Below are the code and all the weights of a small trained network. Each question names an input and a target symbol and asks about switching units off, where a switched-off unit gives its printed mean instead of its output.

import numpy as np


def w(rows, s, z=0):
    codes = np.array(rows[::2]) - 128.0
    scale = np.full(codes.shape[1], s)
    scale[-1] = z or s
    return codes * scale


def norm(h):
    return h / np.sqrt((h * h).mean(-1, keepdims=True) + 1e-5)


def f(y):
    return np.maximum(y, 0)


def softmax(a):
    e = np.exp(a - a.max(-1, keepdims=True))
    return e / e.sum(-1, keepdims=True)


def log_softmax(a):
    a = a - a.max(-1, keepdims=True)
    return a - np.log(np.exp(a).sum(-1, keepdims=True))


def net(x, mask):
    ids = ['ΔΞΠΦγζλψω'.index(c) for c in x.split()]
    T = len(ids)
    res = E[ids] + P[:T]
    u = 0
    for l in range(2):
        r = norm(res)
        for j in range(3):
            rows = slice(4 * j, 4 * j + 4)
            q, k, v = (r @ M[l][rows].T for M in (Q, K, V))
            z = softmax(np.where(np.tri(T) > 0, q @ k.T / 4**0.5, -1e9)) @ v
            o = O[l][rows]
            res = res + np.where(mask[u + j], z, o[:, -1]) @ o[:, :-1]
        u += 3
        y = f(norm(res) @ A[l][:, :-1].T + A[l][:, -1])
        res = res + np.where(mask[u : u + 4], y, B[l][:, -1]) @ B[l][:, :-1]
        u += 4
    return log_softmax(norm(res)[-1] @ U[:, :-1].T + U[:, -1])


Q, K, V, O, A, B = {}, {}, {}, {}, {}, {}
E = w([
[208,127,161,147],'Δ',
[238,90,97,143],'Ξ',
[92,173,99,152],'Π',
[35,53,139,96],'Φ',
[84,81,202,168],'γ',
[229,141,118,148],'ζ',
[170,48,217,183],'λ',
[182,6,140,114],'ψ',
[101,109,62,52],'ω',
],0.019)
P = w([
[141,7,134,228],'0',
[164,120,210,105],'1',
[161,133,195,117],'2',
[157,142,185,119],'3',
[153,147,178,126],'4',
[142,149,168,132],'5',
[131,153,157,135],'6',
[123,157,150,138],'7',
[118,163,147,138],'8',
[112,167,138,138],'9',
[112,171,140,143],'10',
[118,177,138,142],'11',
[110,173,142,142],'12',
[121,175,138,145],'13',
],0.012)
Q[0] = w([
[151,154,90,86],'0.h0',
[120,201,200,195],'0.h0',
[159,136,68,92],'0.h0',
[201,99,16,153],'0.h0',
[252,146,129,84],'0.h1',
[168,121,167,172],'0.h1',
[242,141,217,222],'0.h1',
[177,66,171,168],'0.h1',
[90,97,154,129],'0.h2',
[162,119,163,117],'0.h2',
[134,88,83,146],'0.h2',
[145,66,82,149],'0.h2',
],0.035)
K[0] = w([
[106,146,136,155],'0.h0',
[129,156,103,45],'0.h0',
[114,133,160,174],'0.h0',
[162,111,245,183],'0.h0',
[200,95,140,190],'0.h1',
[140,125,181,150],'0.h1',
[176,139,252,195],'0.h1',
[133,81,177,144],'0.h1',
[96,91,149,110],'0.h2',
[145,128,145,150],'0.h2',
[145,97,115,110],'0.h2',
[157,81,119,111],'0.h2',
],0.037)
V[0] = w([
[126,110,116,62],'0.h0',
[108,119,170,151],'0.h0',
[148,139,198,106],'0.h0',
[139,145,167,148],'0.h0',
[205,110,76,192],'0.h1',
[47,150,136,134],'0.h1',
[72,187,50,109],'0.h1',
[142,115,51,94],'0.h1',
[195,120,40,5],'0.h2',
[147,47,156,184],'0.h2',
[146,41,142,156],'0.h2',
[55,61,152,93],'0.h2',
],0.024)
O[0] = w([
[133,192,166,167,199],'0.h0',
[79,137,75,106,140],'0.h0',
[88,156,104,59,158],'0.h0',
[116,108,101,76,104],'0.h0',
[38,217,116,69,59],'0.h1',
[129,39,105,135,93],'0.h1',
[183,14,153,53,116],'0.h1',
[192,173,128,41,207],'0.h1',
[134,254,30,9,235],'0.h2',
[209,82,75,186,187],'0.h2',
[204,88,63,147,218],'0.h2',
[139,20,112,46,255],'0.h2',
],0.019,0.0094)
A[0] = w([
[94,152,209,253,212],'0.n0',
[180,65,41,135,53],'0.n1',
[130,9,134,95,145],'0.n2',
[39,88,204,130,3],'0.n3',
],0.027,0.003)
B[0] = w([
[234,148,254,121,249],'0.n0',
[112,83,113,201,234],'0.n1',
[163,217,90,103,248],'0.n2',
[129,86,111,204,142],'0.n3',
],0.033,0.015)
Q[1] = w([
[204,71,47,153],'1.h0',
[47,109,83,189],'1.h0',
[86,171,123,120],'1.h0',
[219,90,68,134],'1.h0',
[158,107,108,116],'1.h1',
[144,123,220,55],'1.h1',
[22,191,165,120],'1.h1',
[136,130,164,161],'1.h1',
[154,166,3,44],'1.h2',
[97,146,111,141],'1.h2',
[35,71,143,112],'1.h2',
[101,145,110,168],'1.h2',
],0.036)
K[1] = w([
[208,50,5,134],'1.h0',
[157,148,128,208],'1.h0',
[150,226,125,144],'1.h0',
[179,71,25,114],'1.h0',
[158,99,107,106],'1.h1',
[144,76,201,34],'1.h1',
[18,150,167,132],'1.h1',
[136,185,162,180],'1.h1',
[128,149,66,5],'1.h2',
[175,180,80,145],'1.h2',
[60,150,85,223],'1.h2',
[167,150,93,145],'1.h2',
],0.033)
V[1] = w([
[249,185,71,158],'1.h0',
[151,147,121,128],'1.h0',
[58,143,174,133],'1.h0',
[179,224,116,223],'1.h0',
[201,75,212,158],'1.h1',
[29,195,8,95],'1.h1',
[170,96,171,148],'1.h1',
[89,197,197,48],'1.h1',
[31,183,84,123],'1.h2',
[143,112,88,161],'1.h2',
[66,153,93,125],'1.h2',
[151,137,55,202],'1.h2',
],0.019)
O[1] = w([
[51,68,58,168,254],'1.h0',
[116,127,111,134,151],'1.h0',
[133,184,184,114,46],'1.h0',
[3,110,149,166,163],'1.h0',
[125,178,92,41,159],'1.h1',
[131,70,184,234,87],'1.h1',
[128,158,113,79,147],'1.h1',
[109,74,42,187,87],'1.h1',
[209,99,114,125,79],'1.h2',
[133,133,161,88,132],'1.h2',
[181,114,126,113,98],'1.h2',
[137,118,184,80,127],'1.h2',
],0.022,0.021)
A[1] = w([
[250,114,200,229,254],'1.n0',
[246,20,85,177,118],'1.n1',
[200,255,187,97,67],'1.n2',
[90,178,188,85,114],'1.n3',
],0.029,0.0025)
B[1] = w([
[136,39,3,111,211],'1.n0',
[193,194,219,133,254],'1.n1',
[136,63,195,52,208],'1.n2',
[80,166,198,149,166],'1.n3',
],0.037,0.019)
U = w([
[109,32,133,134,43],'Δ',
[46,231,110,155,163],'Ξ',
[56,203,46,37,226],'Π',
[68,162,82,186,176],'Φ',
[17,216,199,95,130],'γ',
[131,96,107,212,81],'ζ',
[72,8,188,79,4],'λ',
[222,254,158,166,142],'ψ',
[48,124,200,71,98],'ω',
],0.0081,0.0033)

Each question gives the input, a string of symbols that net reads in full, and the target symbol t.
The units are the heads (4 rows each of Q, K, V and O) and the neurons (one row each of A and B). Each row of codes is followed by its name. A weight is (code - 128) times the scale printed after its matrix; where a second scale follows, it is the last column's (O, A, B and U).
mask holds one flag per unit, layer by layer, with each layer's heads first. A switched-off unit (its flag False) gives its mean, the last column of its rows in O or B, instead of its output. The means were averaged over made-up inputs and are rounded, as every weight is.
A unit's drop is (log p(t) with every unit on - log p(t) with that unit switched off) / (log p(t) with every unit on - log p(t) with every unit switched off).
The circuit of an input: a set's keep is (log p(t) with only the set's units on - log p(t) with every unit switched off) / (log p(t) with every unit on - log p(t) with every unit switched off). Starting from the 12 units with the biggest drops (on a tie, the unit counted first), units are removed one at a time, each time the one whose removal leaves the highest keep (on an exact tie, the one counted first), for as long as the keep stays at least 0.8.
circuit, biggest first: the units of the circuit, biggest drop first
k most important neurons: the k neurons with the biggest drops, biggest first
top k neurons in layer l: the k neurons of layer l with the biggest drops, biggest first
which heads matter: for each layer, one digit per head in row order, 1 if its drop is at least 0.15 and else 0, layers parted by /
drop when u is switched off: that unit's drop, to one decimal
input ω Φ λ, target Δ: top 2 neurons in layer 1	(1.n0 1.n2)
input ζ Ξ ω Δ ω ω ω Ξ, target Φ: which heads matter	010 / 010
input ζ ω Φ, target Π: which heads matter	110 / 111
input Δ Φ ω ω λ, target λ: which heads matter	011 / 011
input Ξ ζ Φ Φ ω Φ ω, target Π: circuit, biggest first	(0.n0)
input ω Ξ Π, target λ: 2 most important neurons	(0.n0 1.n0)
input ω Φ Δ ω, target Π: which heads matter	101 / 000
input ω ω Π ψ, target ζ: which heads matter	011 / 010
input Φ ω Ξ ζ, target γ: circuit, biggest first	(0.h1 1.h0)
input Φ ω Ξ ψ, target Φ: circuit, biggest first	(0.h1 1.h1)
input ω Φ ψ Φ γ Φ Π, target λ: which heads matter	101 / 000
input Φ Δ λ Φ, target ψ: which heads matter	001 / 010
input Φ ψ ω Δ λ Φ ω Ξ Ξ, target Φ: which heads matter	110 / 010
input ω λ Δ λ Δ, target γ: which heads matter	010 / 111
input ψ ω Φ, target Π: circuit, biggest first	(1.h1)
input Φ ω Δ ω γ λ Φ Π Φ Φ γ, target Δ: 2 most important neurons	(1.n0 0.n0)
input Φ Φ γ, target Δ: which heads matter	001 / 010
input ω Ξ γ, target ζ: 2 most important neurons	(1.n0 1.n2)
input Π Π Φ, target ψ: drop when 1.n1 is switched off	1.2
input Φ ψ ω ω ω ω ω Π γ, target ζ: circuit, biggest first	(0.h1)
input Δ ω ω Φ Δ ω Φ Φ Π γ γ ζ Δ Ξ, target Ξ: drop when 0.h2 is switched off	0.2
input ω Φ ψ Ξ, target Ξ: drop when 1.h1 is switched off	0.2
